Each row of numbers stands for one object and depends on some of the facts below. Use the named rows to name the rest.

Facts:
briklo {φ=lobran, γ=e}
stifletun {φ=zagos}
voplas {φ=skerotu, γ=d}
tretra {φ=tekol, γ=b}
fiplur {φ=sazul, γ=j}
flidar {φ=fliber, γ=c}
floflu {φ=nemom, γ=a}
plustek {φ=drusor, γ=i}
tristu {φ=tekol, γ=a}
damun {φ=drastevun, γ=a}
dremopos {φ=zatragrer, γ=g}
vedum {φ=skerotu, γ=e}
skolo {φ=pubol, γ=j}
lodustak {φ=sele}
bribral {φ=tekol, γ=d}
babri {φ=skerotu, γ=b}
flofur {φ=zaban, γ=b}
fimun {φ=tekol}
grubek {φ=klogrozi}
fuzok {φ=pobafis, γ=c}
gukle {φ=skanaror}
geflor {φ=gukle}
stikeki {φ=gukle, γ=e}
lobran {φ=klerom}
tobul {φ=klopitak, γ=a}
tekol {φ=skanaror}
gopul {φ=tekol, γ=k}
pubol {φ=sele}
trigri {φ=ziflam, γ=j}
legil {φ=zaban, γ=a}
flusor {φ=tekol}
teste {φ=vagru}
plilak {φ=fliber, γ=h}
logres {φ=triflo, γ=b}
gribustak {φ=fliber, γ=a}
gegru {φ=zaban, γ=k}
zisur {φ=zaban}
bruzu {φ=bromom, γ=d}
dudroklal {φ=megruk}
fledis {φ=sazul, γ=i}
paklom {φ=megruk}
stagra {φ=zagos, γ=a}
vegrur {φ=zatragrer}
triflo {φ=skibra}
raful {φ=teste}
tumis {φ=skibra}
treplam {φ=sazul, γ=c}
tomok {φ=drepen, γ=i}
safuven {φ=dudroklal, γ=a}
dezama {φ=feris}
plutrar {φ=dudro}
staplos {φ=pobafis}
kugoran {φ=nemom, γ=c}
ziflam {φ=skibra}
reflu {φ=pubol, γ=e}
klika {φ=gukle, γ=i}
zaban {φ=skanaror}
skerel {φ=triflo, γ=c}
nevorel {φ=drusor}
nuskim {φ=ziflam, γ=a}
mosapir {φ=nevorel, γ=d}
sobik {φ=klopitak, γ=g}
drepen {φ=tridru}
grutol {φ=zabruper, γ=h}
sabrur {φ=pobafis}
zabruper {φ=koskuzu}
dupum {φ=grirek, γ=g}
nagrobi {φ=pobafis, γ=e}
klufi {φ=skanaror}
libru {φ=zagos, γ=b}
zotris {φ=klugi, γ=k}
rogrim {φ=dudro}
plukes {φ=dudro, γ=a}
notil {φ=zatragrer, γ=c}
grudrozu {φ=pobafis, γ=k}
lusufan {φ=drepen}
renon {φ=ziflam, γ=f}
trovol {φ=tumis, γ=d}
varinom {φ=lobran, γ=b}
peno {φ=drepen, γ=h}
rekedre {φ=skerotu, γ=a}
sigor {φ=klerom, γ=a}
napel {φ=koskuzu}
niril {φ=fliber}
levu {φ=nemom, γ=d}
pobafis {φ=sele}
gubar {φ=dudroklal, γ=b}
flatin {φ=koskuzu, γ=f}
konal {φ=klopitak, γ=d}
nemom {φ=ziflam}
skerotu {φ=sele}
giplerar {φ=pobafis, γ=b}
ralis {φ=pobafis, γ=h}
stuska {φ=fliber}
flegri {φ=grubek, γ=f}
skistuk {φ=dudroklal, γ=d}
bromom {φ=feris}
kleba {φ=teste, γ=c}
datek {φ=sele, γ=a}
kiregu {φ=vagru, γ=a}
klugi {φ=drastevun}
dugrozis {φ=sazul, γ=a}
tradros {φ=zagos, γ=c}
fezekli {φ=skibra, γ=h}
skikli {φ=guze, γ=b}
grimin {φ=skerotu, γ=f}
klopitak {φ=drastevun}
bobre {φ=megruk, γ=d}
kudim {φ=drepen, γ=b}
grazak {φ=sele, γ=i}
fekol {φ=klerom, γ=c}
trorestir {φ=lobran, γ=h}
vazin {φ=skerotu, γ=c}
klafum {φ=pobafis, γ=a}
fustir {φ=gukle, γ=a}
megruk {φ=zatragrer}
stotra {φ=koskuzu, γ=c}
salil {φ=megruk, γ=h}
favadrim {φ=tozufom, γ=b}
brofulas {φ=zaban}
tozufom {φ=grokor}
klogrevus {φ=drastevun, γ=c}
lafen {φ=vagru}
pozego {φ=pobafis, γ=j}
tutos {φ=bromom, γ=g}
vamedri {φ=megruk, γ=k}
sutravi {φ=pobafis}
vaflin {φ=sele, γ=d}
dretron {φ=drepen, γ=a}
risko {φ=pubol, γ=g}
sosis {φ=fliber, γ=g}
grabem {φ=stuska, γ=a}
staplo {φ=pobafis, γ=f}
stapen {φ=grubek, γ=a}
dresta {φ=tumis, γ=e}
stalo {φ=fliber, γ=i}
naplu {φ=vibre, γ=d}
vibre {φ=tridru}
zisa {φ=nevorel}
fekevul {φ=zabruper}
zigu {φ=dudroklal, γ=g}
flolos {φ=tekol, γ=g}
skanin {φ=gukle, γ=b}
finel {φ=triflo}
klaplosak {φ=niril}
soplus {φ=grirek, γ=k}
gikil {φ=pobafis, γ=d}
mozastok {φ=zaban, γ=d}
suflu {φ=klopitak, γ=c}
drutrur {φ=gukle}
sagrefle {φ=stuska, γ=b}
sazul {φ=skanaror}
grumon {φ=triflo, γ=a}
klerom {φ=fliber}
gratak {φ=megruk}
zagos {φ=tridru}
bisum {φ=drastevun, γ=f}
sozo {φ=megruk, γ=b}
guze {φ=tridru}

Some objects and their rows:
fledis: [-11  -4   6   0   4   2  -6  -8  -5 -36   3   7   6 -14 -18 -12  20 -13
   1 -10   1  -6  16   8  -7  -7 -11]
feris: [-16  -1   8   2 -10   3   4   5  -5   5 -15   6  -2  -4 -20   3 -10   1
   7  -2  -7   9  -7  19  11  -2   6]
flidar: [  0   1  31   2   6  25   1 -28  -5 -49  -4   5 -10  -6   6   0  -1  -3
  -6   7   9   5 -10   4  -1   1  15]
fimun: [-19 -10  15   8  -1   2  -8 -12  -3  20  -9  -2  -3 -12 -33  -5   7 -11
  -3  -4  13  -6   4  26   6  -9 -14]
zaban: [-25  -7  18   6  -4   0  -5  -4 -10  11 -13   3   7 -12 -34  -3   4 -10
   5  -4   9  -6   1  27   9  -9  -8]
logres: [  7  12   0 -22 -10  -1   2  -1 -10 -12   2   8  -8  -5   6   3   0  -1
  -5 -19  -7  -2   0  16 -14 -14 -13]
vaflin: [  9 -12  -6  -7  -3  -5  -3   0  -3 -38   1   5   3   4 -14  -4  -8  -5
   0  12  -1 -17  -7 -10   0   6   0]
sabrur: [-10 -19 -20  -7  -3  -8  -4  -4   7 -18   2  -8   4   6 -23   8 -20  -1
  -7  13   4  -9  -2   0  13   9  -3]
megruk: [-17   0  26  23   0  -3   4   6 -12  56 -11  -2  -6   7 -22   6  -1  12
   7 -11 -19  -2  29   9 -15  -2  14]
mosapir: [  7  -1  12  -1  -7   3   2   4  -9 -20  -8  12  -4  -3 -12  -8  -1  -4
   6   1  -7  -4  -9   2  -3  -2   3]
naplu: [ 17  -4  29  -2 -13  -3  -3  -6  26   3  -2  17  -3  -4 -14  -6   6  -3
   3   1 -16   4 -14   3  -2   6  -1]
legil: [ -9 -10  21   7  -5   6 -10 -15  -7 -32  -1   1   7  -6 -24  -6  16 -14
   2 -15  17  -2  -1  17  -2 -16 -11]
zatragrer: [-17  -1  18  13  -4  -1   4   5  -9  32 -12   2  -4   2 -21   5  -5   7
   6  -7 -13   3  13  13  -3  -2  10]
kugoran: [ 10  15  17 -19  -6  -9   4 -10 -10   9   3   1 -12  -2  30   6  -2  -4
  -2  -3   2  -6  -8  23  -8 -23 -16]
grirek: [-15  -1   9   2 -10   3   3   3  -5   5 -14   5  -3  -4 -19   3  -9   1
   6  -1  -7   8  -6  19   9  -2   5]
sagrefle: [ -1   3  13  -7  -2  32  -1 -24  -9 -59  -3  11 -10 -10  -9  -1   1   1
 -11 -10   1   6  -5  -1 -11   5  14]
zabruper: [-17   0   9   2 -11   3   5   8  -7   1 -16   7   0  -4 -21   3 -10   1
   9  -2  -8  10  -7  20  11  -2   8]
pobafis: [-16 -16 -19  -9  -7 -11  -1   4   1 -29  -2  -3  14   6 -24   9 -23   0
   0  14   1 -11  -4   1  16   9   3]
skibra: [-12   9   4 -11 -19  -6   5   0 -12  31 -10   3  -9  -5  -2   7 -12   1
   4  -3  -7   3 -11  26   3 -13  -7]
lobran: [-23   4  20   3 -14  39   1 -40 -16 -23 -15   6 -19 -13 -10   4 -13   5
  -7  10   6  12 -24   6   2  10  26]
drutrur: [-19 -10  14   7  -1   1  -8 -12  -3  21  -9  -1  -3 -11 -32  -5   7 -10
  -3  -4  13  -6   4  25   6  -9 -14]

Which object is each row?
No name comes twice in this set of rows, the named rows included.
[ -5  -1  22   3 -13  37  -4 -42 -12 -60  -3   5 -15  -6  -2   1   0   0
  -8  -2  12  14 -23  -2  -8   0  18] -> sigor
[  8  11  18 -13  -2  -5   4  -7  -7  -3   1   2  -9  -2  21   4  -1  -4
  -1  -2   2  -3  -6  20  -4 -17 -10] -> skerel
[  6  12   6 -18 -24  -5   0 -14 -13   6   5   0 -13   1  20   7  -1  -3
  -1 -15   2   3 -16  20 -12 -26 -19] -> floflu
[  8 -14  -9  -9  -3  -7  -3   1  -3 -43   2   5   6   5 -15  -4 -10  -5
   0  13   0 -19  -7 -12   1   7   0] -> voplas
[ -4  -7  32   5  13   3  -5 -10  -3 -28  -3   3   8  -9 -13  -6  14 -15
   1  -2  17 -10   6  19   2 -12  -9] -> treplam
[ 11  -2  23  -9  -6   3  -3  -3  31 -22   1  16   6  -6 -19   0   8  -1
  -3 -17 -17  13   0   8  -4   5  -1] -> skikli
[ -3  -9 -20 -10   0  -4  -2   0   3 -62  10   3  10  -1  -8  -2  -1  -4
   0   2  -8  -5  12 -11  -2   6   0] -> grazak
[  2 -11 -14 -15   3  -1  -2   4   1 -69   5   4  15   3 -19   3  -8  -3
  -6  -4   0 -11   7  -6  -2   6   1] -> babri
[  0 -16  -8  -5  -7  -2  -5  -6   1 -65   5  -2  13   9 -14   5  -8  -5
   0   0   7  -3  -7  -4   4  -1   0] -> rekedre
[  3 -16  -3  -9  12  -8  -2  -3   7 -65   8  -3  16   8  -4   5 -12  -6
  -4  16  10 -15   3  -5   9   5   2] -> fuzok
[  1   1  25  16  12   2   1   5 -10  16   1   3  -4   7 -16   1  12  10
  -2 -28 -19  -8  45  -4 -34  -2  11] -> gubar
[-18   0  29  26   1  -5   4   6 -13  65 -11  -3  -7   8 -22   6   0  14
   7 -13 -21  -4  35   7 -19  -2  15] -> dudroklal

Now the same objects, written a new way:
Known rows:
gubar: [  0  10  10   2 -20 -31  -2 -22  20 -21   5  21  -7 -11 -12  16  10  -3
  17  -4  -3 -16  67  14  13  18 -25   6 -40   5  -6  -2   8  -7 -11  -8
  -4 -15  -8  -7   8  29 -12  11 -14   7 -17 -12   1   0]
dudro: [ 1 -3  0 -2 -1  4 -1 -1 -4  4 -2  0 -1  0 -2 -1  0  2  0 -3  4  4 -3  1
  0  0  3 -2 -2  4 -3  7 -2  2  0 -4  1 -2  4 -3 -4 -3  2  0  1  7  1 -3
  0  0]
plutrar: [ 1 -3  0 -2 -2  5 -1 -1 -5  3 -2  0 -1  0 -3 -1  1  2  1 -3  4  4 -2  2
  0  0  3 -2 -2  5 -3  8 -2  3  0 -5  1 -3  5 -3 -4 -1  3  0  2  7  1 -3
  0 -1]
plukes: [  4  -4   0   5   3   8  -2   0  -2  17 -12  -2   7   1  -1  -3   2  -5
 -18   7   2   4   8  -6   1  -8   1 -11  10   6  -5 -10  -2   8   5 -28
  -3   5   6   1  -2 -12   8   2  -1  22  -6  10  -2   4]
drepen: [  0  -9  -7  -6   4  -3  -2 -14   0  27  -4   7  -2   0   2  -7  -4   1
 -13  -2 -11   7  -1  -4   3   0   7   0  12   3  -9  -2   1   8   5  23
   3  -4   6  -7   6   4   4   5  -5  -5   9   3   2  -1]
peno: [ -8 -14   3  -2   0 -16   4 -19  -4  39  -3   8  -2   1   6 -13  -8   8
 -18  -8  -3   0 -19  -6   6  -7   9  10  19 -12   0  -4   4  13  10  42
  10  -6   4   6  21 -11  -4  11 -11 -14   1   3   0  -1]
lodustak: [ -7   5   3   1   3  -3  -4   0  -2   2  -2  -5   5   1   4   2   2   2
  -4  -2  -1  -5  -2  -1  -2   4   4   2   1  -2  -4  11   0  -5   2   6
  -1   6   3 -11  -1  -3   2  -3  12   7   2  11   4   1]
sele: [-5  3  3  1  2 -1 -3  1 -3  2 -2 -4  3  1  3  1  1  3 -3 -2  0 -3 -3 -1
 -2  3  4  2  1 -1 -4 10  0 -3  1  3  0  4  3 -8 -2 -2  1 -2 10  7  1  8
  3  0]
tobul: [ 17  -6  -4   9   7  12  -9   8  -5  -2  -3  -3 -10   1   4  -8   6 -18
   3  10 -21   0 -13 -22   8 -13   0  -4   0  -3 -15  -2  -3   8  18 -47
   1   9   7   9  -8 -15 -14   6  -8  12 -13  19  -7   3]
klopitak: [ 12  -4  -3   1   3   7  -6   6  -7 -11   4  -1 -14   0   1  -4   3  -8
  17  -1 -13   1 -18 -10   5  -3   2   3  -9  -2 -10  12  -2   2  10 -18
   3   1   5   3  -8  -4 -14   4  -4  -1  -4   5  -4  -1]
skanin: [ -8   1 -18  -9   1  -6   7   5   9 -31  24  -9  -1  -4   5  13  -1  24
  16  -1  10   6   8   4   2  13 -15 -11 -29  -1  17  -7   5 -11  12   2
   0 -19  -2  31   5  10   2   4 -11 -14  -6 -17  -6  -3]
klaplosak: [  6  -5   4  10  -1   9   1   3  16 -12   4   4   3   7   3  -5  -1  -7
  -8   8  18   7   2  13   1 -12  -1  -4   4  -2  -2   4  -1  -5  -8   3
   4   1  -8 -16 -14  -5   0   0  -5  -7   3 -10  -4  -3]
teste: [ 0 -3  1 -3 -3  6 -1  0 -7  5 -3  0  1  0 -3 -1  1  4  0 -4  8  5 -2  4
  0  0  4 -2 -2  7 -3 11 -2  3 -1 -7  2 -5  6 -4 -5 -3  5 -1  3 10  1 -4
 -1  0]
pozego: [-19   1   7  14   5  -7  -4  -5  -1  11  -2 -13   9   3  13  -1   3   7
   3  -2   6 -16  -6  -7  -6  12   5  13  -7 -12   1  18   1 -11  11  31
   2  17  -3 -24   4 -19  -9  -1  20   9  -7  15  10   3]
nagrobi: [-12  13  10   0  10 -22   2  14   1  -7   5 -18  16   2  13   4  -1  -9
  -8  -8 -10 -20 -11 -11  -3   3  17  27  10  -3  -9  24   1   1 -10  29
  -1   5  -6 -13  -3   5  -2  -8  12   8  -3  10   0   3]
safuven: [  9   3  12  17 -11 -10   1 -24  17  10 -16  21  -1  -6 -20   5  12 -15
  -6  11 -14 -21  71  -3   2   4 -10   0  -4   5 -13 -22   3   7 -17 -42
 -10   4  -7  -6  14   4  -1   9  -6  26 -26   5   6   7]
flofur: [ -8   1 -18 -10   1  -6   7   6   9 -31  24  -8  -2  -3   6  14  -1  22
  16  -1  10   6   8   4   2  13 -14 -11 -28  -1  17  -7   5 -11  13   2
   0 -19  -2  31   6  10   2   4 -11 -14  -6 -17  -6  -3]
skibra: [ 2 -1  0 -4 -4  2 -2  2 -9  5 -8  1  1 -2 -3 -3 -2 -8  5 -3 -2  5 -9  0
  1  0 -6 -1  1  7  5 -5 -3  2  0  0 -2  6  1 -6 -5  2 -4 -2 -1  5  5 -2
  2  1]
fezekli: [ -5  -2  12   0 -11 -11   3   2 -16  12  -8   0   2  -2  -1  -8  -4  -2
   5 -10   9  -2 -29  -2   4  -7  -8   9   5  -8  19  -7  -1   5   4  10
   3   7  -3   6   5 -13 -14   2  -5  -1  -4  -4   1   2]
gopul: [  4   9 -19 -18   8   2  11  11   6 -44  18  -6  -6   2  -2   6  -2  14
  11  -1 -11   0   5   3  -3   6   3  -9  -6  -3   6 -13   2  -4 -12 -15
  -5 -24   0  34   4  22  10  -7  -5 -16   5 -12  -4  -5]
gikil: [ -6   9   7   5  12  -1   1   5   0   3 -10 -15  14   7  11  -8   1  -8
 -10   1 -11 -21   1 -10  -5   2  23  16  14  -7 -12   8  -1   0  -8   4
  -6   8  -3 -20   1  -6   0 -10  19  19  -1  23   9   3]

Which object is each row?
No name comes twice in this set of rows, the named rows included.
[ 18   9  -6 -16   4  -1  -7  14  -4 -41  12   0 -18   0   2  -3   2 -12
  17  -6 -25   1 -17  -2  13  -5   3   3 -10  -1 -17  13  -1   0  -2 -25
  -1 -15   8   9 -14  23 -12  -2  -8  -7   9   6  -7  -6] -> zotris
[  6 -11  -6  -5  10   3   5 -10   1  31 -13   1   5   5   5 -21  -6 -11
 -16   1 -20  -4   1 -12   3  -4  26  11  23   3 -16  -9  -1  19  -6  17
   0  -8   2 -12   9   1   4   0  -6   7   6   6   5   0] -> naplu
[ -2  -7   2   3 -10  -2  -1   1 -16  20 -17  -2   4  -3   0 -12  -4 -16
  22  -5   0   2 -21  -7   1   7 -18   8  -9   6  23 -16  -5   0   8  22
  -2  20  -8 -20  -3 -10 -21   0  -5   7   0 -10   9   5] -> trigri
[-20   8  19   9   1 -19   0   0  -6   5   0  -9   7   3  12   0   0  12
  -9  -7   8 -18 -21  -4  -2  -1   6  15   9 -22   5  15   3  -7   7  24
   4  11  -1  -1  10 -18  -9  -1  17   0  -8  19   5   2] -> ralis
[ -6   1  -2 -11  -8 -13  -4   2   0 -14  10  -2   1  -4   6   9   0   8
   5  -8  13  10   4  11  12   6 -13  -4 -25   8   2  12   3  -7  11   6
   3 -15   4  -1  -8  12  -3   4  -8   4   3  -7  -6  -3] -> favadrim
[ 12   2  10   7  -5  -2   7 -13   9   1 -15   9   1   0 -12  -9   6 -16
   5   3 -14 -23  43  -3   0   4  13  17  -2   3 -14  -7  -1  13 -26 -23
  -8  -7  -9 -13   9   5  -3   0  -2  21 -15  -3   8   3] -> bobre
[ -2   7   6  -2 -16 -25  -3 -14  14 -19   7  14  -5  -9  -7  14   7   0
  13  -5   2  -8  48  12  13  14 -21   3 -35   6  -3   2   6  -7  -4  -2
  -2 -15  -4  -6   3  23 -10   9 -12   5 -11 -10  -1   0] -> sozo
[  8  11   7   7 -14 -11  -5 -34  15 -20 -10  34 -22  -4 -28   4  14   2
   5   0 -20 -15  61  13   3  11 -19 -16  -6  -9 -10 -20   5 -10 -25 -39
  -9  -1   4  -3  14  16  -3   6   3   5  -9   5  12  -1] -> zigu
[ -6 -12 -14   8   4  11  13  -4   2  -2  10 -10  -1   1   2  -3   0  22
  21   3  12  -4  -2  -8 -11  13   2   1 -16  -7  18  -6   0  -3   9   9
   3  -4  -7  19  14 -22  -2   3   0  -7 -17 -19   3   1] -> fiplur
[  1   0 -11  -5   9  -5  19  15   4 -22  17 -16   5   1   1   3  -3   6
  10  -2  -4  -8  -7 -13  -9   4  13  14   0   1   9  -2   0  10 -13   6
   1 -15  -9  31   8   2   5  -4  -8  -8 -14 -24  -7   2] -> stikeki
[ 11  -5  -2   7   5  11  -5   4  -4   6  -7  -3  -2   1   1  -6   4 -13
  -6   9 -11   2  -4 -16   5 -11   1  -7   5   1 -11  -5  -2   8  12 -39
  -1   8   6   5  -5 -14  -5   4  -5  16 -10  16  -4   4] -> damun
[ 10  15   6 -11  -9 -17   1  -9  12 -31   1  17  -9  -4 -13   6   6  -9
   8  -6 -19 -13  44  12   8   7  -3   6 -11   4 -14  -2   3   0 -28 -20
  -8 -19  -2  -2   1  35  -1  -1  -6   3   0  -5   2  -3] -> vamedri

Now the same objects, written a new way:
Named rows:
dupum: [-22   1 -36   8  10  -9  -5  23   0   2  25  15  21  15  23  -3  38  -5
  33  13   1  30  26  -6   6 -13]
finel: [-26   9 -25  -3  13 -33   1  19 -18 -22  13   4 -22   4  23   9  15  -8
  -7   8   4  27   2   2 -13 -19]
gribustak: [-24   2 -20  -1  22 -23   0  12 -26 -18  16  -6   5  24  18  20  46   9
  10   4  31  39  42   3   6 -23]
vedum: [-17   8 -47   7   7  -9  -2   4 -12 -28  10  10  -6  18  43   8   4   8
 -15   2  25  52  15   2  22 -41]
libru: [-34  -9 -53   1   2  -4  12  24 -29   1  26   3  36  34  35  -5 -18  -9
  -6  -3  26  42 -16  10  15 -18]
ralis: [ -7   7 -39  11   2   0 -13   5 -15 -18  10  15  -1  15  47  21  14   4
  25  14   6  48  41  -1   4 -30]
lodustak: [-28   4 -27   0   7 -16   1   3 -13 -29  11  14 -10  17  45  -5  24  -1
   7  17  38  54  13   1   6 -26]
klerom: [-42   8  -1  -9  23 -30   1  15 -18 -17  14  -2  15  24  38   0  47  -3
  11   4  45  48  29   1   1 -24]
konal: [-26  14 -32   0  11 -33  27   6 -13 -17  22   9  12  20  50  -6  28  -4
 -34   7  -1  13   4  12  35 -23]
flegri: [-16  -2 -42   5  20  -9   7  12 -29 -15  29  -2   3  24  25 -20  28   7
  -1  10  15  38  15   2   3 -16]
sele: [-30   4 -22  -1   7 -18   4   5 -14 -27  11  13  -8  18  42  -6  25  -2
   6  17  37  52  13   1   5 -24]
staplo: [  0   2 -59  13  16   4 -12   4 -24 -22  21   4 -14  18  42  -7  12  12
   7   8  16  54  17   1   6 -34]
voplas: [-21  12 -40   3   4 -12  -1   9  -9 -20   9  16   0  15  59  -2  -3   1
 -17  -1  22  47  -1   5  20 -44]
zabruper: [-38   3 -16  -5   9 -24  12   7 -16 -25  15  10  -1  22  35 -12  33  -4
   1  18  36  45  12   1   5 -15]
grabem: [-25   4 -15  -3  26 -26  -2  13 -26 -17  16  -9  10  25  20  24  51  10
  13   0  34  40  49   3   6 -25]
damun: [-15   0 -34   4  15 -24  14   2 -24 -25  20   2  -7  21  19  14  45   8
  -2  18  13  24  35   6  18 -14]
fimun: [-34  -6  14  -7   0  10  18  22 -16  -8   9  14  14 -14  30 -14  29   8
   0  10   4  27  12   7   3 -34]
gubar: [ -9  15 -39  -2  11 -20  13  45 -12   5  13  31  35  72  34 -41   9  13
 -33   1  44  13   0   2  -2  -9]
vegrur: [-30   6 -17  -6  10 -24  11  19 -13 -19  12  19   5  36  32 -20  32   1
  -3  19  48  38   9   3  -2 -10]
sigor: [-27   5 -11  -4  30 -28  -5  16 -27 -15  15 -13  14  25  20  27  55  10
  15  -4  36  42  54   2   5 -26]
sutravi: [-10   8 -37   6   7  -6  -9   5 -12 -24   7  15 -14  10  51  14  14   4
  11  11  23  48  14   6  10 -38]

Which object is each row?
No name comes twice in this set of rows, the named rows included.
[-44  11   5 -11  29 -34  -2  18 -18 -14  14  -7  21  26  39   7  54  -2
  15  -2  49  51  38   1   1 -26] -> lobran
[-31   9 -37  -2  12 -33   5  16 -17 -26  15   1 -15  13  19   3   3  -3
 -31  -1   7  34   3  -1  -1 -24] -> dresta
[-16   4 -48   3  23 -26  -5  19 -30 -20  26  -7 -27  10  12 -11  11  -1
 -12   3  -6  34   3  -4 -22 -15] -> renon
[-15   4 -38   7  11 -10  -4  32   2   7  22  23  26  31  20 -12  38   0
  28  14  12  23  24  -5   0  -7] -> dremopos
[-14   8 -50   8   6  -7  -4   2 -11 -29   9  11  -9  18  46   9   1   9
 -13   1  25  54  16   3  22 -43] -> nagrobi
[-11  -1 -39   7  10 -11  -4   2 -22 -27  13   6 -15  18  26  18  26  11
   8  13  25  45  32   2  10 -28] -> datek
[ -9   4 -51  15   7   1 -19  14   3  -5  19  21   6  11  36   6  26  -1
  40  12   2  43  29  -7   9 -27] -> risko
[-27   8 -11  -1  15 -17  -2  20 -22  -6  17   0  27  23  33  18  40   0
  23   6  10  36  50   0  -2 -19] -> plilak
[-26   6 -27   5  19 -14 -11  27  -2   7  25   7  32  18  25   5  49  -4
  39   3   7  33  40  -6   4 -18] -> sosis
[-19  12 -43   5   4  -9  -3   7  -8 -21   8  17  -2  14  62   0  -6   1
 -16  -2  23  49   0   5  20 -47] -> gikil
[-23   7 -24   1   6 -22  -1  18 -21 -13  16   6  -1  14  24  13  20  -5
   9  13  -8  30  31  -3 -13 -13] -> fezekli
[-10   3 -37   6  16 -30  19  -4 -25 -26  24   1  -9  21  21  17  54   8
  -6  22   3  16  38   8  26 -12] -> tobul
[-34  13 -28  -5  10 -36   6  21 -13 -18  14   6  -9   9  35  -6  -4 -10
 -34  -5   5  29 -14   1  -2 -28] -> trovol
[-37   8 -23  -5   7 -23  16  15 -12 -15  15  11  14  20  46 -15  10  -4
 -25   1  24  35  -4   5  17 -28] -> mosapir
[-26  11 -33   1   6 -15   4  12 -10 -18  11  14   5  17  55  -5   1  -1
 -20  -1  22  43  -2   6  19 -39] -> vaflin

